Moves between objects:
Reb: li>Fef, le>Tek, ne>Mag, lu>Pul
Giz: li>Gis, le>Vem, ne>Daz, lu>Mim
Daz: li>Vem, le>Lom, ne>Gis, lu>Giz
Gif: li>Bok, le>Vil, ne>Lev, lu>Bul
Gik: li>Let, le>Zuf, ne>Nop, lu>Dur
Lag: li>Bul, le>Gif, ne>Lus, lu>Lik
Mal: li>Tur, le>Bab, ne>Nif, lu>Riv
Fil: li>Fev, le>Sut, ne>Far, lu>Lil
Tek: li>Tid, le>Zab, ne>Dum, lu>Fef
Fev: li>Gen, le>Mef, ne>Sut, lu>Far
Gam: li>Vus, le>Til, ne>Naz, lu>Pim
Nop: li>Zuf, le>Kad, ne>Let, lu>Gik
Sur: li>Sek, le>Vas, ne>Tok, lu>Lup
Tef: li>Nul, le>Gud, ne>Fid, lu>Bur
Tik: li>Dil, le>Bip, ne>Lif, lu>Vas
Los: li>Gab, le>Pez, ne>Fiz, lu>Maf
Tur: li>Kov, le>Zas, ne>Bab, lu>Nif
Das: li>Viz, le>Dig, ne>Gim, lu>Nug
Pim: li>Naz, le>Vus, ne>Gam, lu>Mef
Baz: li>Rul, le>Giv, ne>Lel, lu>Fiv
Mef: li>Gam, le>Naz, ne>Pim, lu>Gen
Nol: li>Giz, le>Daz, ne>Mim, lu>Tum
Bul: li>Lev, le>Bok, ne>Gif, lu>Lus
Fes: li>Los, le>Fiz, ne>Maf, lu>Vog
Lif: li>Bip, le>Rif, ne>Dil, lu>Tik
Mon: li>Nol, le>Mim, ne>Tum, lu>Mel
Pez: li>Naf, le>Bug, ne>Kaz, lu>Gab
Lom: li>Fiv, le>Baz, ne>Biz, lu>Vem
Fiv: li>Lel, le>Rul, ne>Baz, lu>Biz
Fid: li>Gud, le>Riv, ne>Nul, lu>Tef
Viz: li>Git, le>San, ne>Dig, lu>Gim
Lel: li>Giv, le>Pog, ne>Rul, lu>Baz
Big: li>Pul, le>Reb, ne>Mif, lu>Nup
Rem: li>Lup, le>Sur, ne>Kal, lu>Pog
Vog: li>Maf, le>Los, ne>Fes, lu>Vil
Bip: li>Puf, le>Lep, ne>Rif, lu>Dil
Mim: li>Daz, le>Gis, ne>Giz, lu>Nol
Bub: li>Gil, le>Pon, ne>Ris, lu>Bug
Tok: li>Vas, le>Tik, ne>Sek, lu>Sur
Git: li>Vab, le>Vik, ne>San, lu>Dig
Gaf: li>Mon, le>Tum, ne>Mel, lu>Lur
Puf: li>Sas, le>Fis, ne>Lep, lu>Rif
Lil: li>Far, le>Fev, ne>Fil, lu>Kad
Lik: li>Lus, le>Bul, ne>Lag, lu>Zas
Nif: li>Bab, le>Kov, ne>Tur, lu>Mal
Gim: li>Dig, le>Git, ne>Viz, lu>Das
Nul: li>Riv, le>Mal, ne>Gud, lu>Fid
Bur: li>Fid, le>Nul, ne>Tef, lu>Sep
Ris: li>Pon, le>Kem, ne>Gil, lu>Bub
Lup: li>Tok, le>Sek, ne>Sur, lu>Kal
Sas: li>Feb, le>Dur, ne>Fis, lu>Lep
Mif: li>Reb, le>Mag, ne>Pul, lu>Big
Gil: li>Kem, le>Buf, ne>Pon, lu>Ris
Pul: li>Mag, le>Fef, ne>Reb, lu>Mif
Buf: li>Nug, le>Das, ne>Kog, lu>Kem
Bug: li>Ris, le>Gil, ne>Bub, lu>Naf
Kaz: li>Bug, le>Bub, ne>Naf, lu>Pez
Gis: li>Lom, le>Biz, ne>Vem, lu>Daz
Far: li>Sut, le>Gen, ne>Fev, lu>Fil
Mag: li>Tek, le>Dum, ne>Fef, lu>Reb
Bok: li>Vog, le>Fes, ne>Vil, lu>Lev
Gol: li>Ran, le>Ror, ne>Fif, lu>Til
Mel: li>Tum, le>Nol, ne>Mon, lu>Gaf
Fis: li>Dur, le>Gik, ne>Feb, lu>Sas
Kov: li>Lik, le>Lag, ne>Zas, lu>Bab
Sut: li>Mef, le>Pim, ne>Gen, lu>Fev
Vil: li>Fes, le>Maf, ne>Vog, lu>Bok
Lev: li>Vil, le>Vog, ne>Bok, lu>Gif
Zum: li>Pel, le>Sep, ne>Tiz, lu>Ror
Biz: li>Baz, le>Lel, ne>Fiv, lu>Lom
Gen: li>Pim, le>Gam, ne>Mef, lu>Sut
Naz: li>Til, le>Gol, ne>Vus, lu>Gam
Ran: li>Zum, le>Tiz, ne>Ror, lu>Fif
Pon: li>Buf, le>Kog, ne>Kem, lu>Gil
Feb: li>Gik, le>Nop, ne>Dur, lu>Fis
Lus: li>Gif, le>Lev, ne>Bul, lu>Lag
Vab: li>Nup, le>Big, ne>Vik, lu>San
Riv: li>Nif, le>Tur, ne>Mal, lu>Gud
Dur: li>Nop, le>Let, ne>Gik, lu>Feb
Fif: li>Ror, le>Zum, ne>Ran, lu>Gol
Dum: li>Zab, le>Kop, ne>Tid, lu>Tek
Kal: li>Sur, le>Tok, ne>Lup, lu>Rem
Sep: li>Tef, le>Fid, ne>Bur, lu>Pel
Vas: li>Lif, le>Dil, ne>Tik, lu>Sek
Gab: li>Kaz, le>Naf, ne>Pez, lu>Fiz
Kem: li>Kog, le>Nug, ne>Buf, lu>Pon
Lur: li>Mel, le>Mon, ne>Gaf, lu>Ked
Vem: li>Biz, le>Fiv, ne>Lom, lu>Gis
Fiz: li>Pez, le>Kaz, ne>Gab, lu>Los
San: li>Vik, le>Nup, ne>Vab, lu>Git
Til: li>Fif, le>Ran, ne>Gol, lu>Vus
Zas: li>Lag, le>Lus, ne>Lik, lu>Kov
Bab: li>Zas, le>Lik, ne>Kov, lu>Tur
Gud: li>Mal, le>Nif, ne>Riv, lu>Nul
Rif: li>Lep, le>Sas, ne>Puf, lu>Bip
Nup: li>Mif, le>Pul, ne>Big, lu>Vik
Kop: li>Lur, le>Gaf, ne>Ked, lu>Zab
Kog: li>Das, le>Gim, ne>Nug, lu>Buf
Pog: li>Kal, le>Lup, ne>Rem, lu>Giv
Tid: li>Kop, le>Ked, ne>Zab, lu>Dum
Zab: li>Ked, le>Lur, ne>Kop, lu>Tid
Fef: li>Dum, le>Tid, ne>Tek, lu>Mag
Tum: li>Mim, le>Giz, ne>Nol, lu>Mon
Lep: li>Fis, le>Feb, ne>Sas, lu>Puf
Maf: li>Fiz, le>Gab, ne>Los, lu>Fes
Let: li>Kad, le>Lil, ne>Zuf, lu>Nop
Kad: li>Fil, le>Far, ne>Lil, lu>Zuf
Vus: li>Gol, le>Fif, ne>Til, lu>Naz
Pel: li>Bur, le>Tef, ne>Sep, lu>Tiz
Naf: li>Bub, le>Ris, ne>Bug, lu>Kaz
Rul: li>Pog, le>Rem, ne>Giv, lu>Lel
Dil: li>Rif, le>Puf, ne>Bip, lu>Lif
Sek: li>Tik, le>Lif, ne>Vas, lu>Tok
Zuf: li>Lil, le>Fil, ne>Kad, lu>Let
Ror: li>Tiz, le>Pel, ne>Zum, lu>Ran
Giv: li>Rem, le>Kal, ne>Pog, lu>Rul
Tiz: li>Sep, le>Bur, ne>Pel, lu>Zum
Nug: li>Gim, le>Viz, ne>Das, lu>Kog
Dig: li>San, le>Vab, ne>Git, lu>Viz
Vik: li>Big, le>Mif, ne>Nup, lu>Vab
Ked: li>Gaf, le>Mel, ne>Lur, lu>Kop

The rows follow the links: the fewer symbols apart two objects are, the more alike their rows tend to be.

Each row is also shifted at random along 7 hidden directions that mean nothing.

Rows with their objects:
[104,-128,195,418,465,-142,-77,516,-240,-538,-399,109,-2,-86,147,-335,107,129,-446,240,147,243,-380,197,-32,-439,-66,-274,-346,39]; object Gik
[493,95,-213,376,-258,-174,258,-98,245,-207,-107,175,325,-65,-128,-434,-325,396,74,36,175,-64,487,-144,-298,134,-394,-103,506,-317]; object Dig
[538,-71,-419,7,-502,495,302,-229,118,376,706,-225,17,-255,-451,268,80,72,189,-592,157,174,79,-80,285,127,34,300,489,38]; object Maf
[306,38,-392,251,-245,165,232,-100,117,-251,120,-31,-347,428,-25,81,-161,-5,-22,206,-201,-171,100,-35,173,75,-345,315,-207,169]; object Naf
[-84,-214,-158,-98,-262,446,58,-175,60,-33,302,-305,-102,-424,-45,-160,-24,221,298,-272,-343,511,-301,-68,-222,-305,27,99,13,-444]; object Nul
[342,-364,-161,360,-188,579,-261,156,194,-453,-60,32,-97,138,285,153,-406,21,-776,-249,125,82,7,-142,-295,-104,-108,397,-566,-172]; object Los
[139,-64,328,-4,93,-98,19,-47,14,124,-241,-21,490,-68,31,-73,27,15,-402,-640,496,-7,104,18,-277,213,45,-198,11,31]; object Giz
[196,102,130,179,4,22,362,-463,62,-58,-328,-312,47,26,-434,32,-8,-556,-438,-687,-121,-223,-7,256,-502,357,-92,62,-126,-75]; object Ked
[533,-173,-322,111,-322,509,4,-183,246,-197,205,-6,-112,223,39,62,-302,-54,-6,-166,-64,13,19,-6,-11,-39,-263,346,-359,-103]; object Pez
[64,-35,211,-318,195,-35,-156,84,197,138,-147,225,311,588,291,-58,-236,125,447,28,189,-43,-188,387,169,-282,-268,-260,-891,355]; object Lel
[156,-88,421,-648,316,-73,-340,-111,183,640,-95,-14,258,129,-212,560,-249,-467,426,-213,-90,-147,-179,261,-98,-93,375,-85,-735,191]; object Vas
[94,314,153,-23,-2,-210,137,-376,-86,120,-143,-82,44,-144,-146,-96,343,-485,-204,-320,74,-371,150,177,-165,512,82,-100,559,-113]; object Mel
[-12,232,264,-23,180,131,-138,130,100,196,-234,-81,91,248,205,-21,7,-5,-167,-241,279,-81,-201,462,-138,-45,-159,-260,-654,100]; object Fiv
[10,-155,170,-2,394,-140,-261,99,-334,-472,-258,107,-23,251,-24,-87,-104,-46,235,607,-255,132,-230,-54,-287,-295,-146,-83,-883,-283]; object Sut
[222,-279,-143,-144,-259,-11,78,-297,220,-193,-45,132,-13,373,229,112,-333,-45,-34,-59,-253,-138,223,-358,49,166,-65,369,-55,181]; object Pon
[117,-102,266,-23,172,-91,76,193,96,117,-201,54,402,359,160,-79,-91,267,-102,-354,419,99,-118,211,114,-124,-165,-270,-535,439]; object Biz
[-161,178,454,-233,394,-323,-328,156,-144,110,-447,-40,-192,-311,359,140,327,-492,-522,67,-150,-228,-225,145,-98,114,565,-180,253,98]; object Tik
[-198,-196,-288,75,-266,311,-241,111,93,-52,335,250,155,67,7,146,-262,278,71,137,340,65,328,-331,59,9,-104,231,-31,-178]; object Vil
[-304,-252,222,-178,254,141,-278,38,-195,-266,-84,26,96,147,146,-97,-14,-34,249,124,-84,275,-417,96,-166,-388,-80,-96,-867,-181]; object Lil
[-427,116,-419,363,-348,108,112,80,-148,-245,320,117,-46,-239,56,-336,212,487,-34,257,289,107,365,-336,149,161,-209,69,816,-303]; object Vog
[114,-504,-171,71,-220,248,287,-182,63,134,289,-249,253,-178,-850,497,-390,66,42,-543,-113,314,188,-456,-296,19,125,371,-191,-86]; object Lag
[289,181,200,-74,353,-398,21,6,17,-155,-397,164,14,410,41,-271,-111,-104,466,485,-236,-159,-166,387,-22,-230,-269,-346,-553,108]; object Kal
[-220,252,213,194,297,-28,-239,286,-196,12,-151,-20,152,-373,-136,-261,153,114,25,168,287,141,-133,304,-389,-187,-32,-408,-153,-501]; object Sas
[-417,-457,163,-232,294,-455,208,126,-383,-145,39,102,230,357,-192,106,38,335,430,330,-146,371,-102,-488,341,-257,18,-59,-383,465]; object Gen
[258,-582,182,-365,219,-204,124,-33,-202,-125,126,131,287,128,18,-74,125,22,502,-70,-122,408,-439,-143,496,-414,165,-63,-183,468]; object Fil
[-229,107,-384,282,-124,120,-134,303,-24,-6,272,212,-194,138,-184,320,-132,172,-75,541,250,-198,397,-254,218,90,-97,251,81,-7]; object Bok
[893,-318,-356,205,-132,-248,360,-181,-15,-264,262,233,151,-115,-689,-61,-272,100,609,346,-247,138,290,-410,78,-140,-118,155,450,-130]; object Lik
[-70,-112,293,-519,84,-11,-217,20,178,336,-18,190,328,335,586,-9,38,36,224,-285,296,-16,-224,269,412,-141,86,-197,-332,515]; object Baz
[244,397,286,119,326,-292,267,-124,-179,63,-416,-421,-190,-267,-421,-123,268,-341,-90,-91,-375,-55,-254,402,-478,67,24,-322,-46,-219]; object Tok
[250,-127,269,16,311,-387,274,278,-149,275,-34,-39,351,-334,-385,34,218,123,6,-248,224,242,-110,41,235,-176,293,-319,366,396]; object Puf
[72,-415,-205,-95,-114,180,-26,-74,140,-245,145,88,-60,134,-54,39,-388,90,462,227,-430,275,-127,-206,4,-392,-59,238,-396,-105]; object Mal
[411,-230,230,186,285,187,27,91,-184,-282,-179,-191,86,-331,-90,-284,175,-75,-196,-362,-19,434,-560,274,-264,-402,50,-207,-349,-212]; object Let
[290,-259,-11,-69,88,-77,-361,418,-94,-152,109,353,238,-81,242,-155,-169,598,385,571,169,348,55,-337,87,-406,11,-137,-99,-204]; object Ror
[169,112,383,36,460,-318,-268,234,-126,-64,-480,46,37,-273,21,-42,59,-261,-338,155,-7,-73,-142,181,-366,-89,264,-296,-104,-171]; object Dil
[292,-81,449,-277,283,-268,-13,-108,-7,-26,-429,-109,-45,-100,371,-119,204,-420,-243,-259,-315,-36,-389,215,-26,-58,357,-165,38,251]; object Lup
[-781,592,167,-57,348,-363,-118,186,-178,467,-120,-103,-45,91,-496,210,78,-39,469,555,57,-243,95,299,-183,43,-97,-350,-417,-155]; object Lif

In each set, the symbols that take the first to the second take the third to the fourth, perhaps in another order. Give the fourth.
Answers are names.
[-161,-354,-101,159,34,123,-114,461,-36,-291,29,73,30,10,265,-114,-254,658,-19,296,14,497,-106,-292,21,-492,-85,2,-361,-55]
: [-451,6,-186,-2,-202,403,115,111,-76,258,378,-457,-339,-361,-119,163,173,328,65,-193,-192,441,-248,-72,103,-179,159,117,80,-67]
:: [424,-587,-116,151,-88,46,191,-180,48,-550,-81,-21,66,-168,-227,-116,-406,9,-24,-84,-479,342,-50,-414,-336,-252,23,273,-85,-264]
: Zas

[-420,-358,44,-126,-8,258,-320,370,-61,39,154,-29,121,-179,326,123,-130,564,-92,-16,155,505,-119,-356,-58,-327,187,46,-294,-124]
: [686,-128,-223,29,-45,347,-159,101,143,-159,168,-5,-293,-29,-10,55,-277,-64,330,349,-426,147,-298,117,11,-455,-30,166,-427,-208]
:: [-418,-193,216,21,315,90,-57,194,-261,-212,-130,-135,-68,71,28,-2,135,-26,-161,-37,-78,280,-474,120,0,-339,36,-72,-670,102]
: Gen

[376,-160,-280,-172,-356,715,-569,-116,294,220,470,200,167,8,-10,347,-406,-111,250,-131,288,-71,184,-40,-136,-27,14,333,-385,-473]
: [-555,-16,-256,240,-391,433,165,42,-85,8,301,-330,-397,-285,233,177,331,101,-838,-502,107,109,22,-254,207,309,203,386,613,150]
:: [299,-142,-211,-271,-348,-143,303,-336,288,374,285,57,226,179,-243,273,-263,89,372,-251,-25,-145,451,-350,219,291,23,244,424,306]
: Viz

[87,-167,147,-191,241,-5,-36,39,-245,-58,98,-31,-62,14,-6,15,243,-164,276,75,-159,213,-437,133,260,-302,110,-78,-311,157]
: [191,-194,215,-442,81,-20,-576,-26,-257,-13,82,158,192,-406,311,-117,114,71,301,267,-21,256,-35,-338,-252,-95,366,-90,125,-600]
:: [518,253,-99,-54,82,205,-161,303,-122,624,391,-255,-185,-165,-675,615,-16,107,413,313,25,86,-13,62,-23,-134,106,17,-415,-168]
: Gud

[-561,504,207,-403,-81,188,-126,-181,-11,602,161,-288,-52,-177,347,-133,539,-78,183,-426,190,-82,-261,510,94,214,90,-288,208,-41]
: [-639,35,394,29,497,-515,-91,274,-175,-172,-607,60,36,185,140,-60,-28,1,-275,336,-79,-66,-69,3,-223,-89,63,-295,-384,132]
:: [283,-57,317,-54,419,-424,-12,360,-111,233,-129,118,165,-170,-190,170,137,-79,-71,82,172,22,-105,69,259,-162,359,-258,213,421]
: Kad

[-596,-304,-188,-42,-201,26,-163,-218,-25,-483,68,202,106,-86,113,-320,-278,228,400,386,-283,200,190,-470,-336,-123,-133,146,58,-653]
: [-422,-295,-153,283,-10,126,-365,495,-26,-350,-57,284,-219,114,448,357,-173,89,-969,232,241,-113,232,-500,190,77,248,409,59,238]
:: [82,135,273,-570,189,-289,-193,-225,67,328,-71,135,172,146,119,-69,25,-287,789,216,-197,-166,-155,304,93,-91,76,-270,-171,59]
: Rif

[399,-432,-145,116,-45,315,64,118,129,-265,65,-107,-95,-30,-91,10,-338,203,124,-24,-358,455,-295,-72,-115,-485,-47,184,-503,-79]
: [215,-399,-231,-601,-246,41,-130,-240,164,382,597,243,-48,25,-124,575,-133,-337,713,162,-328,-95,100,-363,667,-57,463,437,396,375]
:: [504,-315,239,-533,217,80,-494,-185,-124,-160,57,218,95,28,215,-49,31,-374,600,262,-261,109,-381,72,-18,-324,182,-18,-548,-283]
: Vus

[-294,8,494,-443,158,-65,-12,-271,-79,379,-221,-401,82,-429,16,92,288,-374,-171,-697,-224,95,-318,160,-352,141,483,-179,128,-69]
: [-803,293,344,-173,321,-264,-226,277,-218,424,-131,-80,-52,-266,2,242,341,-118,-216,100,157,-106,-62,92,46,100,409,-247,198,141]
:: [121,-131,178,-386,234,-55,-167,-50,-272,38,122,-2,-206,-26,133,122,343,-365,273,152,-257,81,-429,59,379,-172,334,11,-86,233]
: Pim

[-28,214,-371,247,-65,95,-204,-78,-46,-267,67,80,-320,-3,-423,72,-304,-155,347,781,-353,-206,259,-109,-408,-37,-239,205,-255,-691]
: [715,-103,-273,77,-244,53,-169,-47,-9,-151,285,270,-78,-457,25,-40,112,-143,-46,205,33,-89,250,-302,162,120,264,242,965,-268]
:: [-89,-6,-376,434,-163,191,131,140,-35,-23,251,-72,-6,-12,-656,303,-290,265,-78,135,193,57,371,-285,-207,59,-244,217,-147,-233]
: Maf

[360,-357,192,-532,224,-66,-375,-136,-171,-122,110,274,140,119,183,-56,45,-225,691,320,-230,137,-330,-44,183,-352,170,-32,-427,-57]
: [90,-82,151,20,161,-91,-88,-8,-379,-138,-66,-178,220,-253,-431,-115,-32,292,310,210,-102,412,12,-282,-655,-134,-92,-188,-416,-707]
:: [-243,196,185,-54,95,-389,105,31,-90,235,-67,130,272,93,75,-43,292,31,-167,-113,461,-254,249,-35,262,365,48,-222,460,359]
: Biz

[-299,-57,-385,69,-206,347,-320,248,154,162,425,279,-3,411,-127,479,-397,210,169,371,356,-152,364,-192,239,-14,-200,330,-504,69]
: [544,-226,-327,-78,-331,459,-295,-12,235,43,453,290,-20,75,218,190,-192,-39,99,-2,213,-77,131,-118,317,-35,36,335,102,29]
:: [500,-415,-90,106,115,-110,-182,512,-31,-402,29,388,134,56,359,-260,-247,631,220,633,59,408,-70,-317,290,-599,-63,-68,-88,86]
: Bur

[608,78,293,-11,220,-40,-261,189,102,74,-269,175,205,113,377,-43,34,-122,-397,-223,422,-201,-57,304,38,24,55,-206,-192,233]
: [515,-20,327,91,306,-537,449,-194,-159,-265,-475,-132,243,-230,-236,-522,125,1,120,-149,-295,202,-207,129,-324,-145,-61,-425,189,-95]
:: [195,-338,103,-122,198,-310,120,301,-306,192,173,-49,195,-47,-404,340,-2,426,191,163,59,373,45,-510,228,-172,241,-18,-71,325]
: Gud

[-275,-560,-238,-297,-142,-22,100,-84,136,192,415,188,149,359,-447,575,-494,95,644,173,-221,100,191,-520,390,-192,71,400,-323,404]
: [-132,-52,-226,-1,-196,186,-194,-63,-28,52,270,26,-172,-295,-193,315,-39,-169,-84,131,-64,-87,254,-319,-79,191,239,338,395,-311]
:: [151,208,-168,-97,-250,-84,-184,-227,170,-147,-67,202,-293,158,389,12,-104,-239,-64,389,-255,-471,338,-184,-27,359,-17,263,363,-144]
: Gim

[-201,-18,42,-236,-38,134,-300,207,-224,336,309,-127,-26,-488,80,154,263,332,107,52,92,323,-31,-255,-4,-55,349,-33,295,-273]
: [-1,180,-232,104,-202,296,-105,87,-102,-107,270,-152,-232,-526,137,-433,211,407,349,270,-162,383,-187,62,-144,-271,-76,-105,339,-666]
:: [-186,553,-172,-75,-287,281,-295,-85,306,583,147,-130,-320,-27,-64,519,-122,-297,-178,13,79,-571,414,117,-194,504,88,245,138,-217]
: Nup

[300,149,264,-127,324,-555,86,16,-160,151,-158,113,235,-266,-250,-244,231,-50,450,250,-24,-3,2,145,33,-83,137,-442,415,-29]
: [-937,-245,195,-143,154,142,325,65,-314,280,203,-475,10,-12,-350,308,274,128,-22,-566,-6,495,-471,7,191,-176,157,-42,-463,405]
:: [-18,-44,348,-399,211,76,-236,-94,168,160,-270,-63,142,328,280,77,-177,-222,168,-234,-107,-43,-361,407,-157,-190,-4,-143,-920,120]
: Lep

[-35,221,-366,113,-308,-29,113,-239,8,-364,103,150,-395,292,349,-307,55,21,186,555,-282,-260,214,-139,222,216,-337,196,374,-99]
: [-135,43,-253,-101,-294,-214,108,-173,290,180,148,277,280,406,-173,74,-448,339,556,292,120,-250,618,-304,55,216,-312,93,92,34]
:: [-536,366,247,-307,143,-239,26,-83,-120,193,-164,-141,-220,20,366,-194,448,-200,112,60,-198,-141,-279,328,216,88,102,-273,200,225]
: Lif

